data = [[108, 108, 116, 101, 121, 117, 111, 143, 136, 106], [120, 143, 113, 117, 109, 108, 142, 141, 112, 138], [142, 131, 136, 142, 134, 138, 124, 121, 132, 130], [104, 107, 116, 110, 124, 117, 111, 137, 132, 110], [138, 129, 142, 142, 140, 137, 127, 125, 133, 131], [142, 141, 136, 143, 130, 133, 141, 117, 127, 141], [141, 126, 138, 145, 138, 143, 127, 119, 128, 129], [104, 111, 117, 104, 124, 120, 113, 140, 132, 108], [120, 139, 110, 143, 106, 142, 108, 131, 140, 149]]
The smallest entry is 101
What is the maximum? 149
What is the entry just left of the smallest entry? 116
The entry just right of the smallest entry: 121

Read these off the grid that follows.
1) What is the entry at the centre?
2) What is the top-right entry?
3) What is the 2nd entry on the main diagonal?
4) What is the 5th-last entry, reading row by row?
5) What is the entry in the top-left corner?
6) What is the entry directly below the smallest entry?
7) What is the 5th entry, reading row by row?
8) What is the second-last entry, reading row by row?
array([[134, 134, 134, 134, 134, 129, 135, 130, 132, 130, 134, 135, 134],
       [138, 142, 135, 134, 139, 132, 139, 133, 134, 133, 139, 137, 140],
       [131, 133, 129, 130, 132, 130, 132, 132, 130, 131, 130, 129, 132],
       [135, 135, 137, 140, 141, 131, 141, 134, 134, 135, 133, 137, 138],
       [130, 133, 132, 130, 131, 130, 132, 130, 129, 130, 130, 130, 135],
       [131, 133, 131, 132, 137, 131, 137, 134, 130, 133, 131, 130, 135],
       [139, 141, 133, 133, 139, 132, 138, 132, 133, 131, 140, 137, 137],
       [135, 134, 135, 135, 135, 131, 134, 131, 133, 134, 132, 134, 137],
       [136, 142, 134, 132, 136, 131, 136, 132, 133, 133, 137, 136, 139],
       [133, 135, 133, 131, 132, 130, 132, 130, 131, 131, 132, 132, 136],
       [129, 130, 130, 128, 130, 129, 130, 129, 129, 129, 130, 129, 132],
       [135, 141, 140, 134, 136, 133, 139, 133, 134, 133, 133, 135, 149],
       [133, 131, 130, 130, 133, 130, 133, 131, 132, 133, 132, 130, 133],
       [136, 136, 131, 131, 133, 131, 133, 132, 133, 134, 133, 132, 134],
       [130, 132, 132, 130, 132, 129, 133, 129, 131, 129, 131, 131, 135]])
1) 134
2) 134
3) 142
4) 131
5) 134
6) 134
7) 134
8) 131

arr =
121,123,149,116,126
131,117,128,114,138
138,140,112,132,113
131,116,133,149,113
132,114,148,135,115
117,129,113,150,131
117,138,143,114,131
141,139,112,132,113
153,117,123,124,120
153,114,125,121,124
Counting starts at 1.
The entry at row 1, column 1: 121
The entry at row 2, column 1 -> 131
Read off the entry at row 2, column 3.
128
Read off the entry in the top-right corner.
126
The entry at row 1, column 3 is 149
Read off the entry just left of 143.
138
The entry just right of 141: 139
The entry at row 3, column 1: 138
Read off the bottom-left entry.
153

Questions about the table below. Indices start at 1.
1) The entry at row 1, column 3?
2) The entry at row 2, column 1?
3) The entry at row 3, column 1?
4) The largest entry?
5) The entry in the bottom-left corner?
6) The entry directly below 129?
7) The entry at row 1, column 1?
8) The top entry of the column that holds the smallest entry?
[[138, 120, 133, 135, 128, 110, 124, 119],
 [121, 126, 130, 126, 125, 136, 138, 149],
 [116, 127, 117, 133, 124, 134, 126, 146],
 [131, 136, 146, 121, 133, 131, 116, 126],
 [138, 127, 141, 132, 131, 117, 117, 116],
 [135, 120, 142, 134, 129, 111, 121, 124],
 [134, 138, 141, 123, 133, 131, 115, 115],
 [122, 117, 130, 133, 127, 124, 131, 151],
 [124, 118, 120, 139, 124, 119, 130, 142]]
1) 133
2) 121
3) 116
4) 151
5) 124
6) 133
7) 138
8) 110

Read these off the array that follows.
1) Read off the smallest entry in the last column.
2) Read off the largest entry in the last column.
3) Read off the bottom entry of the column that holds the largest entry.
4) Read off the first entry on the main diagonal.
5) Read off the second entry on the diagonal from the top-right corner.
6) Read off the entry just left of 135.
7) Read off the smallest entry in the first row.
8) Read off the entry just left of the largest entry.
[[125 130 120 138 128 121 126 138 154 119 136 129 109 124]
 [125 131 120 137 125 112 123 135 149 110 137 125 113 134]]
1) 124
2) 134
3) 149
4) 125
5) 113
6) 123
7) 109
8) 138
